Rows lie near named flat spaces through zero. A row that begins with a name and a colon came from that space; any other row is followed by the name of its block's space that it lies nearest.
dc_hq: [ 14   7  39   8   1 -11  12 -25   7 -11  16  14  20  11  29 -12 -22   8
   0  18  -3  19  15  18]
pc_rh: [-24   9  -8  -5   6 -15 -14  10  -6 -18  -9   3 -26  -3   3  27  24  19
  12   0   9 -17   2  -5]
dc_hq: [ 27 -33 -21  25  -5 -25  -8   2 -39   2  -9  17   8  41 -54   1   8 -11
 -13 -12   7  25 -26 -32]
nm_pq: [ 15  20  27 -40  10 -27 -14   7  20  -5  15  23  13  42  50   7  55  17
  11  18   3  -2  -1   9]
rr_qn: [  5  -1 -19 -21  -7  26   7   7   3  31  -6 -13  25   5  -2 -10  27 -21
  -7  -9 -12  -9 -17  -8]
nm_pq: [ 36 -20  10 -13  12 -36  -8   7 -11  -5  25  21   7  36  23  -2   4 -15
   4 -12   2  20 -14  36]
zl_hd: [ 30  -2  10  -5 -11 -12   3 -25 -17  13  -4   7  35  35  39   9  33 -19
   3  -2 -10  15  -8  15]
zl_hd: [  7  10   8 -16 -11   6 -26  12  23  18 -16   3   0  21  18   0  45  16
   4  11  -3 -11   0 -24]
zl_hd: [ -5  14  -1  -3  -6  18  22 -21  -2   8  -4 -12  23 -12  14   2   4 -13
  -2   3  -8  -2   5   4]
rr_qn: [-34  -8   5   6  -4  21   4   5  -2   6  -6  -9   1 -14  -2 -17 -22  14
   0  -3 -19 -21  -5   8]
nm_pq: [  8  -6 -35   5   4   2  -8  12   1  -4   0 -22 -44 -46  -8  22 -24 -30
   6 -27  17   1  10  20]
rn_jq: [-22  18   9 -36  22   0  11  20  20 -10  23   8   5   2   3 -11  12  18
   1  14   1 -17  -4   4]
zl_hd: [-30  19 -16 -35   6  36  15  22  21  19  -1 -11  20  -5 -25 -18  31   8
  -9  11  -8 -29 -14 -33]
nm_pq: [  3  -8  18  -7  -6   7  -9  12  10  19  -3  15  26  39 -11 -31  18  21
  -9  14 -14  -3 -16 -28]
zl_hd: [ 22 -14  -4 -31  32 -16  24  20   0  -9  52  12  14   7  -9 -24 -27 -28
  -7 -12   6  16 -19  41]
dc_hq: [-19  14   6  16 -17   2 -18 -10  -1  -2 -34   1  -8   8  -1  19  32  31
   5  16   0 -12  10 -40]
nm_pq: [-39 -28   4  -3   8  -7 -21  41 -10  -2   0  18 -11  29 -31 -24   0  42
  -1  -4 -15 -28 -31 -11]
rn_jq: [ 14  -4 -19 -21   8  -6 -26  36  18   6   4   0 -30   0  -8   5  20  -4
   3 -10  13  -5  -6  -6]
pc_rh: [ 18  -3 -35  15   0   0  21 -18 -25  -4  -1 -14   0 -23 -24  21 -14 -42
  -6 -18  14  20   1   3]
dc_hq: [-28  -3   3  16   0   9  -2   8   1  -7  -7   2 -10  -6 -35 -12 -18  27
  -6   9  -2 -10  -1 -26]
rn_jq: [  1  10  18 -16  19  15  29   7  29  -3  34   6  21  -8 -24 -42 -36   4
 -16  20   2   9   3  -5]
nm_pq: [ -4   1  21   3   9  -5  47 -35 -26 -11  21  11  55  17   5 -16 -19  -9
  -9  10 -14  15  -9  21]
pc_rh: [-21  17 -23  -6  22  -9   8  18   4 -30   9   3 -29 -21 -52  15  -1  12
  -4   9  28  -4   5 -31]
rn_jq: [ -2  -7  19  26  -7   3  10 -23  -8  -6   1  -3   4 -14  15  -7 -42  -1
   1   0  -9   9  12  23]
rr_qn: [ 23  33 -14   4 -16   2   2 -35   1   2 -25 -15   1 -15  26  45  40 -24
   7   6  16  12  25 -15]
pc_rh: [ 14  -3 -13  23  -6 -23  -7 -14 -25 -13 -15   7  -9  12 -19  28  15  -5
   0  -2  15  17   1 -21]
pc_rh: [ 14 -10 -36  22 -11  12  10 -15 -22   9 -15 -22  -5 -27 -21  17 -14 -40
  -5 -22   6  12   1  -1]
pc_rh: [ 37   2  -3  21   6 -40  14 -28 -30 -26   7  22  14  28 -31  21   6 -14
  -9  10  25  43   1 -22]
zl_hd: [-28 -18  -6   7  -1  -4 -22  25 -10  -2 -12   7 -20  12 -25  -3   5  28
   2  -5  -6 -20 -16 -17]
dc_hq: [ -8  12  19  12 -13   8   3 -23   2   2 -14  -2  13   1  20   2   5  12
   2  14  -9  -2  12  -6]
pc_rh: [  6   2  14  -8   3   1  16 -13  -1   1  13   1  22   3  25  -8  -8 -10
   1   1  -8   5   0  26]
nm_pq: [ -5 -24  -5 -13  10  25  26  19  -2  22  22   2  38  13 -42 -53 -26 -10
 -21  -5 -19  -2 -32  -3]
rr_qn: [ 28  -6 -16  -9  -7  24  13  -2   6  29   3 -14  24  -4  -5 -16  -1 -37
 -11 -11  -6  11  -8   1]
rr_qn: [ 20  -5 -18  -4 -10  18   8  -7  -4  25  -6 -14  20  -1   1  -3  10 -32
  -6 -12  -7   6  -8   0]
rn_jq: [  1   1 -21 -11  -3 -16  -1  -4 -30   2 -16   6  17  33  -2  28  60  -7
   3  -6   1  -4 -21 -16]
dc_hq: [ 10  -2   3 -16  26 -32 -14  31  14 -25  29  20 -32   7 -15  -1  -9  13
   3   2  22   7   0   6]
nm_pq: [-23   0 -18   1  -1  12 -17  23  10   1 -13 -12 -35 -24 -18   7  -1  12
   4  -7   4 -21   2 -14]
dc_hq: [-40  31  21   7 -18  33   1 -20  22   5 -28 -16   2 -26  29   4   8  31
   7  23 -14 -27  26 -16]
rr_qn: [ -8  -8   1 -21   8  -6 -13  23   5   2  10   3 -10   7  20  -3  10   6
   8 -10  -6 -16 -11  23]
pc_rh: [  2  -1 -42  -1   6  -4   4   6 -18  -7  -3 -15 -23 -25 -21  30   5 -29
   2 -22  17   0  -3   3]
rn_jq: [-16 -18 -35 -20  30  11  18  50   4  -2  32   1  -9 -13 -83 -35 -31  -6
 -19 -12   9  -7 -28 -16]
rr_qn: [  5  18   4  -8   7  -4   5   1  14  -8   6   9   4   7 -18  -2  12  10
  -6  19  13   7   6 -28]
nm_pq: [ 16  -2 -14  -9   1 -30 -57  33  15  -9 -10   1 -68  -5  27  38  29   7
  22 -16  22  -8  11  10]
dc_hq: [-10  10 -28  -6 -13   8 -20   7  -4  13 -33 -14 -16  -3   3  32  53  -1
   8  -8   3 -20  -3 -24]
rn_jq: [-20 -22 -23  10   2 -18   3  -1 -49 -11  -8   1  -3   9  -8  23   8  -8
   6 -24  -6  -9 -23  19]
rr_qn: [-15  14  13  12   6 -20  -4  -6  -2 -28  -3  15 -13   7 -13  14   5  30
   2  20  14   2  11 -23]
zl_hd: [-21  -3 -19  -1  11   7  13  14  -8  -6   4  -1  -2  -7 -46  -7  -8   4
  -9  -1   4  -7 -12 -19]
zl_hd: [ 21  26  -1  -3  -6  11  14 -22  14   5  -4  -9  15 -11   7   9  13 -17
  -4  13  10  14  18 -16]
rn_jq: [ -5  -5  12  24 -14 -12   0 -32 -29  -6 -17   0   7   5  37  22   1  -1
  11  -5 -11   2   6  24]
zl_hd: [-32   1   7  17 -15  17 -11  -6   0   4 -24 -12 -13 -17  15   5  -6  21
   8   1 -13 -22   9   0]
rn_jq: [ 14   1  10   7 -18 -27 -36 -17 -12  -2 -24   1 -21  13  73  45  38   0
  26 -11  -1  -3  13  32]
dc_hq: [ 18   0 -21 -11 -13   0  -4 -13 -18  20 -17 -12  13   9  35  28  46 -33
   8 -19  -6  -2  -9  16]
pc_rh: [-22   7  13 -15   4  10  -2  11  16   1   5  -2  -2  -6  18 -10   0  17
   5   5  -9 -19   1  11]
rr_qn: [-44 -24  11  24  -3  -8 -11   4 -27 -13 -10   3 -19  -2   8   2 -26  28
  11 -13 -18 -23  -8  26]
[ -6  -8   7  -3  10 -22  12  -9 -26 -16  14  10  11  13  18   7  -4  -4
   6  -8  -5   2 -10  35]
rn_jq
[-25   9   8 -15  14  -9  -3  21   7 -13   5  19   1  24 -28  -9  23  38
  -4  21   4 -14 -11 -34]
rr_qn
[  4  12  -1 -15  24 -23  14   7   2 -26  25  17   0   8 -23   3   3   4
  -4  12  20  12  -1  -8]
pc_rh
[ 37  28  31   8  -3 -15 -12 -14  37 -12   2  17  -6  11   2   0   5  18
  -4  36  24  30  32 -37]
dc_hq
[  6 -28 -18  38 -15  -9   9 -20 -54   5 -22   9  28  34 -52   2   4  -9
 -15  -8  -6  18 -25 -34]
rr_qn
[ -5  43  36   2 -17  34  20 -36  36  12 -14  -4  41  -1  14 -18  13  22
 -10  46  -8   2  28 -44]
rn_jq
[-20  -3 -13  -9  10   6  -5  29   7  -1   2   2 -13  -1 -38 -11   2  16
  -5   1   4 -14 -12 -24]
zl_hd
[  5 -26 -14  -2  -4  16   9  10 -14  25   1  -3  26  16 -26 -26  -4 -16
 -13 -14 -17   0 -28  -4]
rr_qn
[ 34  -2  29 -19  12 -27   9  -6   2  -4  30  26  34  44  24 -17   9  -4
  -3  11  -1  23  -9  20]
pc_rh
[ 30  20  16 -11  -8  12 -24   9  53  15  -2  -4 -16  -9  21  -9   8   6
   1  17  10   7  25 -17]
rn_jq
[ 61 -11  -7   1  -7 -24 -12 -10 -10  11   1   9  11  32  10  12  24 -33
  -2  -9  11  34  -5   1]
rn_jq
[-18 -15   2 -11   2   0  -9  18  -7   7   0   5   4  17   4 -11  10  13
   3  -8 -15 -19 -20   9]
zl_hd
[ 15  23  13  24   1 -27  -1 -27   1 -33  -3  10 -19  -8  -1  29  -6   9
   4  20  27  25  32 -16]
rr_qn
[-30   1  -4   6   5   8  15  -3 -12 -10   0  -5   0 -15 -15  -1 -16   7
  -1  -1  -4 -12  -2   2]
nm_pq
[ 10  -4  -6 -35  16   5   5  27  16  12  25   3  11   9  -2 -23   6 -12
  -5  -6  -2  -4 -17  12]
nm_pq
[-11  11  -7 -30   6  28  17   2  17  14  13 -25   5 -38  43  -3  -8 -25
   8 -14 -13 -19   5  48]
dc_hq
[ 21   3   5 -22  16  -6   7  13  18  -1  27  10   8   9  -7 -18  -3  -8
  -7   6   8  12  -4   3]
rn_jq
[-14  -9   5 -29  15   6   9  27   6   8  22  11  22  22 -14 -33   4  11
  -8   2 -13 -14 -26   2]
nm_pq
[ 11  26 -27 -30  10  13   0  13  31   2   8 -24 -28 -46  17  21  11 -28
   8  -9  19  -6  19  14]
nm_pq
[ -7 -25 -34  16   7  -2 -13  37 -11  -3  -5   7 -26   5 -92 -13 -13  10
 -17  -8  15   2 -22 -52]
dc_hq
[ -8 -19  -2  20  -6 -10  -5  -6 -27  -4  -9   2  -4   7  -2   6 -10   2
   3 -12  -8  -1  -8  11]
rr_qn
[ -6  10  13  -3   8 -16  -9   4  10 -19   7   7 -21  -5  15  11  -1  17
   9   8  10  -2  13   8]
rr_qn
[  7  12   8  13 -19   1   4 -33 -13   7 -24   0  26  17  18  16  31  -1
   1  11  -6   7   5 -18]
rn_jq
[ 43  -4   4   4  -7 -10  -8  -9   5   9   2   4   5  13  12   1   4 -19
  -2  -1   7  25   6   1]
rn_jq
[ 44  -6 -25 -24   3   0   9  12  -3  25   8  10  39  43 -41 -16  43 -30
 -20   0   7  22 -29 -39]
rr_qn
[ 10 -17 -17  43 -32  31  -1 -22 -13  27 -34 -25   2 -22 -18  -2 -25 -22
  -9 -14 -10   9   6 -17]
pc_rh
[  5  17  24  21 -21  33 -10 -13  43  14 -16 -15 -11 -31  10 -17 -30  14
  -3  21  -2   3  35 -22]
rn_jq
[ 10 -11 -14  34   1 -26  -9  -2 -22 -23  -7  10 -27   1 -48  17 -18   3
  -5  -2  22  21   4 -27]
zl_hd

Each name stands for a flat space through zero: a line, a plane or more. A row that begins with a name and a colon came from that space; any other row is followed by the name of the space it lies nearest, among the names in its block.
mq_zz: [ 27  -7  13   7  -2 -11   9   9   6   6  14  -5 -10   0 -11 -15 -11  19
   1  -6  -3  32   4 -16]
nc_bf: [ 18 -13   5  -5 -11 -29  13  11 -32 -35  -5  -7  13 -14  15 -32   7 -23
 -16   3  16 -10   4  -9]
zh_bc: [ -4  -2  -7  11 -34   5 -29 -37 -18  16  21  11 -38  18  -3   6  18  -1
 -28  -1   4   0  -4  -8]
nc_bf: [-15  -6 -55  -4 -20  17 -10 -10 -28   5  22  16 -22   0  10  -7   1  -8
 -33 -10  20  16 -18 -27]
lz_ls: [ 55 -16  24   9 -26  -9  -1   0   0 -13   2  -1  -9 -18  17 -14   9   3
  -1  -2  -5  14   5 -14]
dj_nq: [ 13   8   4  -8   5 -22  18  36  -2  -8 -14  -7  34 -16   1 -28  -2  -5
   3   4   5   6  -3   6]
zh_bc: [ -9 -13  -5  29  16  15  -5  -6   0   3  20  -1   6   4  17  -5  -6  14
  24   6 -13 -12   5  25]
lh_hc: [-17 -34  -7  14  25  13  38  30  16  22  23  -7  -2   4   4 -12 -14  24
  16  -8  -5   3  -3   0]
lh_hc: [-21 -25 -12 -11  20  21  25  19  21  30  15 -10 -18  11 -17  14 -30  22
   1 -18   8  19 -12 -23]
dj_nq: [  8  13 -19   0  52 -21  22  23 -12 -62  18  -1  21  -2 -17 -27 -45  16
  14   0  -3  40  23 -23]
zh_bc: [ 44 -17  25   7 -10 -22 -13  24 -17   8  -2 -37  39 -23  16 -37 -29   1
  10   2  18   8 -13  20]
lz_ls: [-11  36  -2  -8   6  -9 -10 -16   2  -3 -15   9   3   7 -16  11   6  -9
   1   5  -4   4   8   4]
dj_nq: [ 18  -2  10   7  18   0   5  11  11 -34   8   2   5  -3  -2  -1 -13  18
  15   3 -17   8  13  -3]
zh_bc: [-13  12 -25   5  15   7  29 -11   7   4 -15  20  -1 -11  19  -1  21 -18
  20  -2  -9   3  12  -3]
lh_hc: [  2   5  16  24  -8  26 -59 -62   2  29   5  -8 -15  12  10  35  -8   4
  24   6  -8 -14   1  32]
dj_nq: [-23   6  -1  -2 -13   9 -27 -15   1  31  10  -2 -16  22 -20  18  -1   9
 -17  -1   5  -4 -12   7]
lz_ls: [  1  13  -8   1   7  15 -13  43  21 -29   7  16  27  -4  -4   0   0  29
   3  11 -24  -5  -8  19]
lh_hc: [ -8  35 -47  19  16   9   1 -41 -11  12 -10  22   4 -15  28  -7  10 -24
  30   1  -5  23  14   6]
lz_ls: [  7  -5   9  11 -11  -5   7  15   9  28   6  -2   1   1  -1 -15  10  11
   0   0  -4   6  -5   9]
nc_bf: [ -4   5 -13 -10  12 -11  -2  13 -16 -14   4  -9  15  -1  -9 -13 -24  -1
  -7  -1  15  12  -4  -6]
dj_nq: [-19   7 -10  11   8  21  -6  -3  17 -35  27  34 -27  23 -16  21  17  30
  -7   7 -33  -6  14  -7]
nc_bf: [  8  -6   4   8 -37 -12  -8 -17 -21 -10  14  16 -27   8   3 -11  36  -8
 -33   4   0  -9   4 -11]
dj_nq: [-14 -14   9  -6 -24 -18   9  -1 -19  19  -7  -8  -5   5   3 -12  23 -23
 -25   0  18 -25  -7   3]
mq_zz: [-15   7  -9 -12   2  -1   8   6   6  25  -1  -2  -7   9 -19   4  -7   2
 -10  -8   9  16  -8 -12]
lh_hc: [  5 -17  10  -9   9  -2  -9 -15 -15 -24   8 -17 -11   6  -8  11 -31  -1
  -5  -6  14   1   4 -19]
nc_bf: [-10  13  -1   1  10 -16  -9   8  -9   5  13  -9   9  15 -25 -13 -19  12
  -7   3   6  15  -1   5]
zh_bc: [ 17  25 -26 -17  -9  -1  13 -13   4  -4 -11  23 -24 -10  -7   5   9 -11
 -12 -13   3  45   5 -45]
mq_zz: [ 14   5   4 -16   0 -39  33  34 -15  -5 -23 -13  33 -20   2 -40   3 -24
  -7   0  19   8  -2  -5]
nc_bf: [  8  -1  -5 -25  13   0  18  61  13 -52  -8   5  29 -15  -6  -5 -10  12
  -9   2  -5  -3  -8 -11]
dj_nq: [ 16  19 -20   6  -8   5   0  -3   0 -10 -15  19  13 -23  27  -9  22 -15
  11   4  -9   4   3   6]
lh_hc: [ -4 -32  24  16  -2   7  -6 -30   0  31  17 -20 -29  17   0  13 -12   8
   7  -6   4  -9   3   2]
zh_bc: [-12  -9  -8   7  26   1  14 -32 -17  -5 -15 -11   7 -11  29   2  -9 -31
  29  -1  10 -16  15   7]
lz_ls: [-20 -20 -44   4  -7  29  -3 -12 -13  40  12  -1 -12  -6  24   1  -9  -8
  -3 -13  20   7 -22  -6]
zh_bc: [-27   0 -22  17   3  12   3 -12  -4   4  19  19 -17  14   4   0  19   4
  -3   3 -11  -9   6   4]
lh_hc: [  6   4 -14  37   3 -11  14 -17 -17 -20  18  23  -5  -2  24 -32  30  -4
  12  10 -19   1  25   8]
lh_hc: [ -2  11  11   1 -19   5 -24 -39   4  24   1   5 -32  17 -15  24  11   0
 -10  -2  -2   5   2  -5]
lz_ls: [  9   1 -11   2   8  10 -12  11   2 -28  19   7   0   2  -7   1 -18  22
  -2   0  -8  15   0 -10]
zh_bc: [-20  -2 -13  11 -17  11  -1  -4   5   8  28  26 -35  23 -14   5  27  19
 -25   0 -14   0   0 -10]
dj_nq: [-20  21 -39  -4  16  13  -2  -9  -1   4   3  13  -2   2  -5   7 -11  -1
   3  -5   2  22  -1 -10]
zh_bc: [-33  -2 -48  17  12   1  23   8 -19 -14  41  28 -21  18  -6 -25  10  13
 -20  -1  -5  16   8 -19]
dj_nq: [ 39 -52  30   6 -12   7   2  -3   3  -6  26 -19 -34   1   2   5 -24  22
  -4 -14   4  13   0 -30]
lz_ls: [  1  -7 -39  -1   4  19 -12 -19 -20 -12  17   4 -14  -6  13   3 -24  -3
  -4 -10  13  22  -5 -25]
nc_bf: [ -7  12  12   7  -7 -14 -14 -39 -14  16  -2  -4 -15  14  -8   4   8 -14
  -3   3   5  -3  10   6]
mq_zz: [-40   9 -14  11  11  11 -21 -25  -1  61  15 -12  -9  26 -19  11 -21  10
   6  -3  10   9 -10  19]
mq_zz: [-23  -8   6   4  16  17  -4  -2  21  13  22   0 -22  27 -28  25 -16  31
   1  -3 -12   3   1  -3]
mq_zz: [ 42 -11  -5   3  25  21 -11  12   5 -82   7   5  18 -27  25   7 -33  17
  27   2 -18   8  12 -12]
mq_zz: [  1  -3 -14  -5  21  15  15  -5   8   0 -16  -3   9 -18  19  10 -15 -11
  27  -7   3   6   2  -5]
nc_bf: [-15   6  42  -5 -18 -24  -5 -20  -2  -9 -10   3 -20  26 -23  15  36 -12
 -23  11  -6 -39  14   7]
mq_zz: [-13  16 -14 -15 -19  -9 -18   6 -25 -11 -17   2  23  -7   8  -8  16 -26
 -23   8  16 -25 -14  14]
lh_hc: [-25  11  23   6  -6  -4  14   0  32  47   1  10 -23  28 -32  13  31  17
  -5   2 -18  -4   5   9]
mq_zz: [ -4   8 -18   2 -12  17 -15 -28   0  28  -2   8 -16  -1   8  14   5  -8
   0  -6   4  10  -6  -4]
lz_ls: [ -4 -35  40  13  -5 -18  30  -8   3  35   9 -19 -27  17  -8  -7  11   2
  -1  -5   3 -13  10  -2]
dj_nq: [ 35 -42   8   0 -12  22  15  34  26 -10  32   4 -30  -3  -5   3 -13  43
 -12 -15 -12  27  -9 -39]
mq_zz: [ 32   9  20  24 -31 -36 -32   4 -32 -36  30   6   4  10  -9 -41  17  14
 -28  18  -9   2   9  12]
lh_hc: [ -7   4  32  -4  -9 -21   8  -9   6  11  -3  -2 -20  21 -27   6  19  -1
 -16   2  -3  -8  10  -5]
mq_zz: [  5  -7  15   2  16 -17  33  13  -1 -32 -17   0  19 -14  17 -15  15 -16
  16   7  -7 -22  18   7]
lz_ls: [  9   1  11  10   4 -17   0   8   2  21  30 -10 -14  21 -35 -17 -23  31
  -8  -5   0  40   3 -12]
nc_bf: [  3  20  25 -17  22 -10   4  34  26 -30 -15  -2  25   3 -28  11 -11  17
   8   8 -16  -3   6   7]
zh_bc: [  7   5 -14  -4  11  -1  21   3   3  -8  -5   7  -2 -10   3  -5  -3  -4
   7  -6   0  21   7 -19]
lh_hc: [ -8  37  -3 -27  -9 -33  26   3  -1  -4 -25  18  -9   5 -29  -6  30 -23
 -27  -2   5  17  10 -28]
lz_ls: [ 16  31  15   1 -13  -3  -6   0  19 -20 -27  24  13 -12   9   8  42  -9
   9  14 -26 -16  11  18]
nc_bf: [ 22 -18 -17  26  19  30   9  32  28  34  22  -6  17 -19  21 -16 -31  39
  40  -8 -14  36 -13  12]
nc_bf: [ 44  -4  -8 -12 -20  30 -19  16  19 -66  12  30 -20 -15   5  24   3  26
 -17  -4 -23  16  -3 -38]
zh_bc: [-20  12 -31  15  13   6   9 -13  -9   2   1  16   6  -4  18 -10  13 -12
  14   4  -5  -2   8  11]
lz_ls: [-40  22 -59 -37   2  40 -48  -2  -8  38 -19 -13  26  -8   0  34 -44 -15
  -9 -11  38   4 -48   8]
dj_nq: [ 24 -10  13  -1  16 -31  13  11 -22 -25   2 -24  18 -10  -1 -30 -30  -5
   5  -1  15  16   9  -9]
[ 14  -8  -2  -1  -9 -31  31  36 -20 -37   4   8  13 -11   5 -44  20  -8
 -22   5   3  -1   6 -13]
dj_nq
[-18 -34 -19  -9 -23  27  31  17  17  13  16  24 -44   8   1  13  31  10
 -31 -14  -4  -7 -13 -34]
dj_nq
[ 12  21 -17 -25 -21 -12  -9  -9 -13 -10  -1  11 -23   3 -24   2  -2  -8
 -37 -10  16  37  -5 -44]
zh_bc
[ -2 -34  33  17  -6 -17  14 -37 -22  29 -10 -28  -8  -1  27  -9  12 -32
  15   0  16 -36  11  18]
nc_bf
[  6 -31  61  13  35  -9 -13 -29   1 -32  21 -35 -16  28 -22  24 -45  23
  23   4  -8 -18  28   5]
dj_nq
[  0  21 -16  13 -19 -12 -38 -22 -41 -15  -5   4  25 -10  25 -21  16 -28
  -6  16   9 -22  -2  31]
mq_zz
[ 21  24 -10   9 -18  12 -21  20  18 -12   6  28   9  -8   2  -4  21  22
  -3   9 -26  13  -6  10]
dj_nq
[  0  21  21 -13 -17  -7 -15 -47   4  32 -27  -4 -23   8 -13  29  13 -23
  -3  -4   8   2   5  -5]
lz_ls
[  9   4 -14 -20 -21   3 -12 -21 -19 -43 -10  16 -19  -7   8  15  14 -24
 -27  -3   8  -6   2 -30]
nc_bf
[ 58  -4  57  11  -7 -33 -17  23  -2 -25  -7 -27  38 -16   4 -28 -12  10
  16  14  -7  -3   7  27]
dj_nq
[  5 -25  18   6   3  15 -32 -21  -3 -15  33 -14 -29  23 -17  24 -35  28
  -6  -4  -1   1   2 -11]
zh_bc
[ -7  14  10   4  14 -15   4  -1  -4 -23 -12   2  20  -1   2  -6  10 -10
  12  12  -8 -19  15  19]
dj_nq
[ 26   4  44  16   8 -23  -6  -6   6  -2  -1 -16   9   4  -9  -8  -7  11
  21   8 -12   3  17  18]
nc_bf
[-48  20   4 -10  28   6  -2 -21  12 -15  -6   9 -12  30 -29  38   2   0
   2   6 -12 -26  16   6]
lz_ls
[ -1  11   9   1   1 -18   9   7  -1 -22   2  11  -1   8 -12  -9  16   2
  -9   7 -10  -4  13  -1]
lh_hc
[-41  -5  18   3  27 -29  45  18  -4   0 -14  -9  22  11  -4 -19  21 -18
   9  11  -1 -42  16  27]
lz_ls
[-32  20 -13   0  29 -12  -5 -38 -25  -5  -7  -8   6  11  -5   4 -16 -24
  12   4  13  -6  15   8]
dj_nq
[-10   7 -20  -4   8 -14  -3 -13 -30   6   0 -12   9  -1   1 -16 -20 -19
  -4  -3  24  12  -2  -4]
nc_bf
[ 20 -13  -3   8 -17  -3  21  -7  -1  16   5   7 -23  -8  13 -14  17  -5
  -4  -9   1  19   4 -21]
zh_bc
[ 11 -58  -1  27 -19   0   3  -8 -34  19  37 -21 -19  -1  29 -31  -9   1
  -9  -8  20  -5  -8  -4]
nc_bf
[ -7  28   8  -8  13  -3  -1   5  19   0 -16   5  11   4 -18  13   2   4
  10   5 -12   2   5   9]
nc_bf
[ 15 -12  29   3 -12  24 -17   3  35  25  -3  -6  -7   1  -1  29  -1  22
  13  -1 -15  -9 -10  14]
dj_nq
[ 16  11 -36   4 -10  15 -20 -27 -18  -1  -6   9   2 -22  32  -3  -2 -20
   7  -4  10  17  -5  -5]
lh_hc
